Below is a small trained network, with its code and all its weights. Each question gives an input and a class and asks what happens when units are switched off, that is, made to give their printed mean instead of their output.

import numpy as np


def w(rows, s, z=0):
    codes = np.array(rows[::2]) - 128.0
    scale = np.full(codes.shape[1], s)
    scale[-1] = z or s
    return codes * scale


def f(y):
    return np.maximum(y, 0)


def log_softmax(a):
    a = a - a.max(-1, keepdims=True)
    return a - np.log(np.exp(a).sum(-1, keepdims=True))


def net(x, mask):
    res = np.array(x, float).reshape(1, 6) / 4 @ E
    y = f(res @ A[0][:, :-1].T + A[0][:, -1])
    res = res + np.where(mask, y, B[0][:, -1]) @ B[0][:, :-1]
    return log_softmax(res[-1] @ U[:, :-1].T + U[:, -1])


A, B = {}, {}
E = w([
[20,164,140,1,92,90,163],'x0',
[149,87,22,110,165,55,74],'x1',
[211,208,90,113,60,163,167],'x2',
[160,226,179,108,130,103,56],'x3',
[147,101,208,147,152,125,121],'x4',
[192,160,137,132,108,70,185],'x5',
],0.01)
A[0] = w([
[142,106,74,67,176,55,111,170],'neuron 0',
[79,162,214,129,144,127,115,142],'neuron 1',
[195,126,177,165,142,108,133,152],'neuron 2',
[109,129,200,161,134,131,140,180],'neuron 3',
[134,181,133,140,97,159,234,243],'neuron 4',
[104,100,87,95,145,48,109,158],'neuron 5',
[50,148,78,74,119,100,109,161],'neuron 6',
[122,197,194,97,106,165,160,217],'neuron 7',
[145,35,166,180,139,131,215,194],'neuron 8',
[163,61,161,189,152,175,62,188],'neuron 9',
[148,212,107,73,67,196,89,154],'neuron 10',
[79,117,152,174,204,181,102,253],'neuron 11',
[176,98,137,109,108,9,94,121],'neuron 12',
[116,118,187,88,141,139,120,131],'neuron 13',
[71,113,50,82,149,155,102,175],'neuron 14',
[169,172,113,99,154,19,124,236],'neuron 15',
],0.012,0.0033)
B[0] = w([
[156,108,151,156,109,34,118,219],'neuron 0',
[87,170,106,62,152,99,72,204],'neuron 1',
[76,192,101,118,131,152,111,186],'neuron 2',
[115,157,95,98,159,140,133,183],'neuron 3',
[98,96,87,149,59,207,134,231],'neuron 4',
[161,65,145,120,132,93,121,210],'neuron 5',
[170,123,135,84,93,79,157,222],'neuron 6',
[79,155,84,88,64,115,119,242],'neuron 7',
[101,53,126,116,163,192,181,209],'neuron 8',
[165,118,103,153,220,202,82,230],'neuron 9',
[152,202,159,148,77,192,145,246],'neuron 10',
[158,87,71,75,141,143,77,215],'neuron 11',
[102,113,200,145,145,102,141,193],'neuron 12',
[77,132,112,79,127,109,113,176],'neuron 13',
[217,90,90,117,137,57,191,217],'neuron 14',
[109,157,248,179,96,119,69,219],'neuron 15',
],0.011,0.013)
U = w([
[147,102,124,109,102,72,191,87],'0',
[119,100,208,152,99,91,109,251],'1',
[134,93,130,150,183,165,85,129],'2',
[86,90,120,155,90,189,180,113],'3',
[61,156,134,59,84,116,117,51],'4',
[127,163,133,165,6,177,147,130],'5',
[123,185,167,194,138,117,121,109],'6',
],0.014,0.0021)

Each question gives the input, the list of numbers given to net, and the class t.
The units are the neurons (one row each of A and B). Each row of codes is followed by its name. A weight is (code - 128) times the scale printed after its matrix; where a second scale follows, it is the last column's (A, B and U).
mask holds one flag per neuron, in row order. A switched-off neuron (its flag False) gives its mean, the last column of its row in B, instead of its output. The means were averaged over made-up inputs and are rounded, as every weight is.
A unit's drop is (log p(t) with every unit on - log p(t) with that unit switched off) / (log p(t) with every unit on - log p(t) with every unit switched off).
The circuit of an input: a set's keep is (log p(t) with only the set's units on - log p(t) with every unit switched off) / (log p(t) with every unit on - log p(t) with every unit switched off). Starting from the 12 units with the biggest drops (on a tie, the unit counted first), units are removed one at a time, each time the one whose removal leaves the highest keep (on an exact tie, the one counted first), for as long as the keep stays at least 0.8.
units of the circuit, in order: the units of the circuit, biggest drop first
most important unit: the unit with the biggest drop
k most important neurons: the k neurons with the biggest drops, biggest first
drop when u is switched off: that unit's drop, to one decimal
input [8,7,2,-2,6,6], class 1: units of the circuit, in order : neuron 15
input [-5,-8,-1,-5,-5,-5], class 2: 3 most important neurons : neuron 9; neuron 11; neuron 10
input [-2,-3,8,-8,-2,-6], class 3: 2 most important neurons : neuron 8; neuron 15
input [6,3,-2,2,2,-2], class 0: units of the circuit, in order : neuron 14; neuron 6
input [-5,-1,4,-6,-6,-8], class 2: 2 most important neurons : neuron 9; neuron 7
input [3,2,-6,3,8,-4], class 2: 3 most important neurons : neuron 7; neuron 9; neuron 11
input [-2,4,0,-7,5,4], class 2: 3 most important neurons : neuron 4; neuron 7; neuron 10
input [1,6,4,-5,7,-8], class 0: 2 most important neurons : neuron 14; neuron 15
input [-2,1,6,-5,7,7], class 3: 2 most important neurons : neuron 8; neuron 10
input [-3,8,-5,4,-7,-2], class 1: 2 most important neurons : neuron 15; neuron 12
input [-6,7,2,-3,-8,4], class 1: drop when neuron 15 is switched off : 0.3
input [-3,-6,-3,-8,-2,-7], class 2: drop when neuron 9 is switched off : 0.1
input [-5,-4,7,-6,4,7], class 3: drop when neuron 8 is switched off : 0.6
input [5,1,-1,1,-2,6], class 1: most important unit : neuron 15
input [-1,-1,6,-5,4,-3], class 3: drop when neuron 8 is switched off : 0.1
